Moves between items:
state | ka ke ve va
Z388 | none Z513 Z963 Z206
Z206 | none Z689 Z342 Z913
Z896 | none Z326 Z388 Z682
Z962 | Z195 none Z186 Z214
Z628 | Z626 Z674 Z22 Z417
Z552 | none Z67 Z534 Z896
Z963 | none Z357 Z896 Z342
Z195 | Z948 Z962 Z417 Z739
Z767 | Z342 Z149 Z663 Z628
Z638 | Z989 Z113 Z67 Z357
Z186 | Z417 none Z771 Z113
Z86 | none Z292 Z948 Z552
Z161 | Z326 none Z303 Z540
Z342 | none Z767 Z682 Z626
Z689 | Z206 Z147 Z767 Z919
Z147 | Z689 none Z149 Z795
Z417 | Z277 Z186 Z292 Z638
Z674 | Z628 none Z138 Z186
Z303 | Z513 none Z645 Z147
Z138 | Z22 none Z795 Z771
Z534 | none Z739 Z989 Z388
Z423 | Z67 none Z214 Z161
Z292 | Z86 Z771 Z195 Z67
Z544 | none Z22 Z913 Z86
Z357 | Z963 Z645 Z326 Z767
Z989 | none Z638 Z552 Z963
Z540 | Z663 none Z147 Z138
Z626 | none Z628 Z544 Z277
Z277 | none Z417 Z86 Z989
Z67 | Z552 Z423 Z739 Z326
Z682 | none Z663 Z206 Z544
Z663 | Z682 Z540 Z689 Z22
Z948 | none Z195 Z277 Z534
Z795 | Z919 none Z674 Z962
Z113 | Z638 none Z423 Z645
Z645 | Z357 none Z161 Z149
Z771 | Z292 none Z962 Z423
Z214 | Z739 none Z113 Z303
Z919 | Z913 Z795 Z628 Z195
Z149 | Z767 none Z540 Z674
Z513 | Z388 Z303 Z357 Z689
Z326 | Z896 Z161 Z513 Z663
Z913 | none Z919 Z626 Z948
Z22 | Z544 Z138 Z919 Z292
Z739 | Z534 Z214 Z638 Z513

The rows follow the links: the fewer symbols apart two items are, the more alike their rows tend to be.

Each row is also shifted at random along 3 hidden directions that mean nothing.

Some items, each with a row of numbers:
Z739: [56,-135,589,-86,-172,-197,38,-488,431,-143,280,166,283,182,287,-96,-7,321,-343,-248,-36,1,-448,31,336,21,-8,0,293,314,-204,21,215,-244]
Z113: [202,503,9,-10,111,164,119,-73,91,206,341,-126,-306,82,-367,64,-519,-627,-395,-105,-70,-383,28,-21,-118,433,505,377,-400,-261,-63,-453,49,361]
Z896: [-274,-573,-125,-53,-69,-174,-60,375,-5,20,62,-53,47,162,175,42,468,421,316,148,-438,-244,131,252,-90,-216,-153,32,-23,-34,271,121,-79,-224]
Z22: [-219,212,-356,-23,226,-88,115,397,-265,291,-221,-201,-233,136,-218,80,-267,10,374,179,-65,326,214,-196,-147,-232,-238,-88,-34,-311,105,364,-226,9]
Z795: [198,438,-454,20,112,302,354,331,130,52,-126,48,-717,-399,-599,-95,-379,-937,-220,-70,-159,-308,238,-654,-525,368,-262,-122,-301,-530,14,-180,318,159]
Z948: [-138,-296,-141,-232,-205,-227,315,128,257,-459,-223,377,317,5,-207,-9,94,-17,-16,-220,-118,3,69,-358,4,99,197,-47,-139,-175,-226,35,598,80]
Z186: [-905,862,385,-565,325,23,589,187,274,104,-119,61,-231,-162,-270,-316,31,425,-1499,-524,365,-317,-72,52,-264,358,324,8,-135,20,-507,-648,272,77]
Z138: [532,163,-225,505,273,-66,-8,265,-250,431,89,-180,-541,175,-174,98,-268,-108,408,102,129,118,-23,-165,-161,-140,-512,-151,82,-62,-70,227,-218,-260]
Z513: [246,-464,58,204,-278,137,-90,-475,184,-110,152,46,95,-194,100,267,-52,-422,290,127,-196,-112,-301,-41,190,239,-32,-41,263,327,191,120,-251,-179]
Z540: [19,42,91,129,329,-84,7,369,-191,320,143,-256,-365,-104,105,9,166,483,-100,-89,80,-41,-168,167,-298,-88,-600,-266,233,243,66,-127,-20,-444]
Z161: [884,-386,-102,620,234,-78,-180,443,-214,636,723,-337,-655,42,-29,91,-76,88,482,1,-344,-304,-123,237,-311,-27,-533,-8,-127,210,162,20,-136,-117]
Z67: [-98,122,135,-27,-95,-324,100,161,182,105,447,55,-97,479,209,-40,-95,509,109,-210,-283,1,-131,469,136,37,155,218,293,-105,-113,14,-103,-110]
Z326: [155,-454,8,59,-102,-170,-59,433,-83,325,287,-333,-352,34,130,-34,626,692,163,50,-488,-356,-30,359,-189,19,-363,-77,91,125,124,-137,44,-487]
Z626: [-254,-231,-471,-347,98,157,59,444,-149,-286,-447,-58,199,-103,-28,69,449,80,-308,33,140,-281,316,-248,-130,-143,38,-18,-323,-304,48,-93,472,63]
Z913: [-671,-192,-228,-641,-124,5,148,474,364,-429,-441,164,191,-412,-45,-173,603,667,-690,-402,171,-218,-33,-536,-194,-175,-303,-337,76,-57,-174,-290,688,-410]
Z149: [354,210,148,390,279,287,-241,-255,-299,205,-22,-296,-46,-103,55,-99,-221,-273,-59,162,248,237,-50,184,47,146,-170,-63,97,209,-169,-55,-466,39]
Z628: [-556,343,104,-336,416,227,-26,62,-227,-89,-652,85,332,-198,117,-171,231,236,-740,-40,610,93,156,89,83,-136,86,-116,149,10,-427,-151,-80,91]
Z534: [-596,-277,283,-640,-475,-87,147,57,459,-415,-120,301,189,-16,36,-93,513,605,-657,-486,-204,-314,-58,31,-17,92,14,-193,-34,58,-157,-224,597,-367]

In each set, the symbols that take the first to the second take the third to the fourth, perhaps in another order. Give the fourth.
Answers are names.
A [167,-490,-177,-75,159,168,-184,288,-315,-310,-367,135,356,-61,246,-36,529,729,-44,100,325,-195,213,94,56,-458,-212,-203,28,112,-75,-61,274,-21]
B [-105,479,471,-22,12,110,13,-171,83,204,161,96,-37,-12,-224,-66,-19,147,-770,-220,69,-225,-193,380,-58,342,222,187,-144,44,-215,-388,-38,-25]
C [-270,-368,-148,170,10,-103,-218,-147,-230,27,9,-188,319,155,184,3,-5,19,844,539,-103,363,138,145,237,-236,-61,50,104,31,249,503,-449,144]
D Z771

A [-434,242,-181,6,117,-138,236,525,-210,227,-175,-83,-163,193,-205,-70,169,495,-100,-141,-14,192,271,-135,-262,-333,-396,-210,157,-162,-136,140,71,-269]
B [193,152,-184,108,-78,3,-22,-439,-106,-253,-318,224,213,-52,71,15,-523,-319,294,19,450,605,-33,-268,291,-118,-323,-289,253,107,29,450,-238,120]
C [125,375,56,54,161,-223,211,403,133,424,197,-63,-270,376,-228,45,-259,39,-238,-203,-1,-11,-59,83,-68,170,-248,-30,179,-70,-108,95,20,-158]
D Z962

A [-47,703,402,237,128,147,37,-857,119,282,401,43,89,478,-86,107,-998,-1045,34,187,-72,439,-203,377,406,257,661,521,-198,67,56,58,-684,907]
B [233,148,121,143,44,311,47,147,13,189,89,-209,-445,-205,10,-86,-67,-353,-441,-44,-24,-214,-105,246,-321,337,248,33,-298,113,36,-374,54,40]
C [-98,156,358,132,30,76,-19,-354,-109,4,-82,-224,-113,-299,-79,66,-113,76,-377,-222,170,151,-380,36,112,209,-384,-404,474,449,-87,-114,-416,-444]
D Z795

A [-124,141,-77,-157,377,152,-64,380,-129,-77,-495,-173,126,-330,-141,-44,242,341,-616,-30,551,-182,287,-23,-143,-202,-94,-240,-232,-132,-209,-293,292,-59]
B [-650,171,-28,-178,-117,-248,181,-303,119,25,-305,198,368,552,155,98,-157,126,225,84,52,430,149,39,417,-179,437,152,141,-228,-145,340,-115,308]
C [309,475,164,142,-10,-168,170,-253,116,16,-44,185,-73,89,-177,-72,-518,-321,-322,-313,278,95,-331,-159,47,216,-110,-176,210,90,-56,112,-128,62]
D Z638

A [569,-831,219,344,-344,-22,-337,-376,49,-203,190,131,26,-298,342,126,345,108,531,122,-101,-280,-342,47,220,-23,-330,-222,392,516,125,-99,-183,-426]
B [151,-50,20,243,176,-110,-22,396,27,392,368,-245,-576,-145,-143,-84,180,75,77,-76,-322,-244,-76,292,-300,96,-269,-63,52,254,20,-115,-88,-355]
C [-304,-268,-48,23,-105,416,-237,-396,-236,-174,-171,-108,484,33,222,142,-55,-478,361,443,39,319,113,70,308,-179,326,241,8,97,133,204,-523,478]
D Z689

A [136,0,-243,6,-62,218,154,155,58,-178,-250,170,-277,-340,-325,-10,-160,-402,3,-105,26,98,25,-713,-425,37,-241,-197,-191,-412,17,90,465,176]
B [170,211,-119,-66,-155,-130,251,132,273,-244,-118,298,-60,29,-222,95,-298,123,-255,-370,59,-28,-27,-527,-57,110,21,-143,38,-120,-112,68,593,-37]
C [94,256,-276,-92,31,-376,220,383,92,125,63,122,32,449,-224,81,-276,140,181,-50,-214,148,270,-25,22,-146,-48,40,-160,-450,-145,330,321,179]
D Z67

A [-178,-206,-324,-46,171,319,-72,55,-143,-345,-366,-19,384,-23,52,105,136,8,-12,67,182,179,315,-148,115,-261,234,82,-191,-354,0,-56,117,373]
B [-591,-135,-271,-326,-256,-23,156,53,193,-402,-443,90,124,-160,-147,-112,64,2,-231,-128,197,72,106,-467,-75,-127,-23,-246,-175,6,39,23,407,-62]
C [-227,95,189,-150,-206,53,267,-413,232,63,221,-4,-463,-394,-220,104,-221,-237,-723,-453,27,-159,-300,-10,-161,456,144,28,22,122,-11,-236,-50,-278]
D Z161

A [-492,242,344,-81,-123,-509,150,52,306,211,420,101,0,590,222,-8,-255,252,16,-155,-324,-39,-6,418,119,74,293,175,73,-9,-164,198,-204,76]
B [-271,199,199,-59,-132,-63,204,14,36,308,262,-105,-482,28,-159,59,-106,185,-254,-72,-197,-93,-211,423,22,115,-57,-27,333,310,0,-57,-298,-259]
C [462,240,88,92,480,8,-114,-18,-154,-144,-135,128,423,321,132,-34,66,345,-343,-89,297,-62,3,186,161,-144,151,98,-36,-44,-135,-163,-25,316]
D Z113

A [-508,-282,144,-276,-180,44,-51,-345,114,-311,-443,-83,311,-356,128,120,165,262,70,-96,91,187,-101,-174,120,-185,-19,-208,142,339,-50,46,-36,-345]
B [201,-393,78,-25,-195,-25,-135,-150,-88,-318,-335,143,532,27,258,54,-17,168,448,186,51,325,48,-362,250,-285,-134,-229,247,28,33,171,20,-4]
C [-247,-352,-367,-248,28,-200,144,561,-31,91,-337,-93,47,121,-64,-42,328,221,316,51,-84,13,359,-199,-251,-289,-182,-104,-35,-405,48,154,300,-28]
D Z86

A [627,-115,-203,318,447,377,-185,494,-368,234,-2,-313,-620,-424,-90,-36,299,36,-374,-19,38,-650,167,-34,-617,135,-336,-171,-302,51,40,-358,187,-253]
B [-314,410,-18,-80,122,-136,49,188,-197,149,-349,-73,15,187,73,20,-141,438,-8,-127,253,491,-9,124,97,-296,-186,-355,345,87,-143,378,-314,-187]
C [637,-71,31,122,102,-55,-82,-141,-122,-108,291,141,198,108,189,-62,263,159,-50,175,-27,-256,-14,272,135,-15,388,228,-295,-54,140,-348,59,132]
D Z896

A [503,-113,184,583,150,131,-375,-199,-424,402,286,-297,-323,136,193,160,-317,-131,612,238,14,153,-110,391,-55,-104,-554,-197,264,339,74,211,-673,-288]
B [-74,-115,-367,-60,-4,-86,115,275,174,39,-39,54,264,491,-51,-41,-155,36,518,136,-136,116,273,-38,-28,-107,178,181,-92,-277,-137,355,86,290]
C [-343,480,133,144,-2,-217,273,-101,220,339,387,79,-376,187,-290,-46,-462,-268,-190,-204,-259,-33,-172,146,-54,252,318,192,100,-31,19,-97,-44,57]
D Z682

A [-51,-137,-307,-58,209,376,-170,145,-391,29,-273,-324,-10,-405,4,-49,305,-210,-208,241,240,-178,88,44,-257,-42,-27,-84,-278,-42,221,-289,46,45]
B [320,493,142,327,79,125,-109,-565,-78,-70,-110,20,-101,116,-115,95,-588,-546,237,109,95,566,-136,-247,160,141,-185,-109,147,-28,-84,172,-342,135]
C [88,-216,4,67,33,163,-233,2,-193,28,264,-269,118,-122,38,-64,432,-165,-55,203,-36,-433,-51,287,-51,165,176,356,-270,13,276,-409,-90,167]
D Z147

A [-188,-273,-73,51,-165,7,-113,280,33,398,465,-410,-521,3,-82,96,0,-321,484,231,-545,-180,159,224,-230,134,86,314,-294,-67,215,-31,-214,-2]
B [259,123,213,85,270,104,-137,141,-120,123,189,-185,-265,-282,8,39,213,106,-426,-50,73,-318,-81,235,-265,153,50,41,-3,147,66,-359,-112,-193]
C [-531,-361,-133,-328,-34,226,-135,107,-65,-155,-47,3,155,-305,92,-129,502,211,-178,-33,-294,-346,-9,-3,-26,114,247,235,-415,-160,70,-235,269,164]
D Z513

A [-49,22,113,77,-54,8,64,276,-74,296,405,-339,-742,-177,-71,-81,-52,29,-183,-82,-146,-117,-60,289,-298,257,-172,130,74,148,81,-243,-289,-282]
B [1255,-196,106,741,303,-98,-435,-139,-246,-20,36,89,-23,57,67,131,-192,71,585,119,287,234,-188,-209,86,-152,-835,-350,256,217,49,379,-281,-216]
C [837,150,394,354,-11,9,-197,-598,161,74,333,227,19,25,157,204,-291,-72,256,-112,-2,-48,-419,44,198,87,-193,-60,264,289,-95,79,-96,-158]
D Z149

A [108,-88,-424,7,-40,1,-142,58,19,-335,-165,157,436,262,-131,-120,-112,-320,149,117,71,-74,357,-180,79,-135,456,389,-494,-376,97,-89,254,570]
B [583,300,167,170,438,97,102,213,-43,117,57,103,64,144,73,-88,125,536,-600,-282,317,-237,-27,271,47,21,-148,-195,257,167,-259,-286,110,-271]
C [322,-481,-417,-216,-78,221,-10,597,52,-219,99,5,79,-54,-62,-54,548,-189,95,-24,-390,-585,469,-128,-284,-207,242,287,-740,-427,154,-298,733,333]
D Z113

A [973,369,-7,542,116,-5,-276,-403,-145,222,435,-113,37,358,19,132,-503,-566,311,264,39,-49,-15,356,116,114,206,241,-105,-129,152,-89,-543,417]
B [-476,508,-53,-219,35,240,190,23,42,187,177,-221,-581,-335,-433,-96,-159,-575,-746,-60,-171,-269,7,-65,-431,592,490,418,-374,-225,70,-549,78,94]
C [-420,-380,-29,-293,-363,-342,173,364,313,26,201,117,150,293,234,40,287,732,-131,-201,-146,-71,55,229,71,42,232,28,-8,114,3,-84,213,-90]
D Z896

A [308,166,-277,315,200,-373,-50,360,-114,331,168,55,-105,557,15,12,118,503,447,-40,93,-127,194,46,-95,-114,-160,-46,63,-187,-77,357,208,-43]
B [-261,672,83,7,53,-311,342,36,49,300,54,143,-263,226,-213,57,-339,-113,-268,-218,152,384,41,178,-141,191,120,17,82,-19,-293,123,-181,179]
C [-942,-45,-13,-279,48,-40,207,471,-78,305,-90,-250,-391,-231,-75,-18,268,378,-48,54,-100,23,-14,51,-355,-44,-250,-111,123,30,7,-48,-203,-247]
D Z540

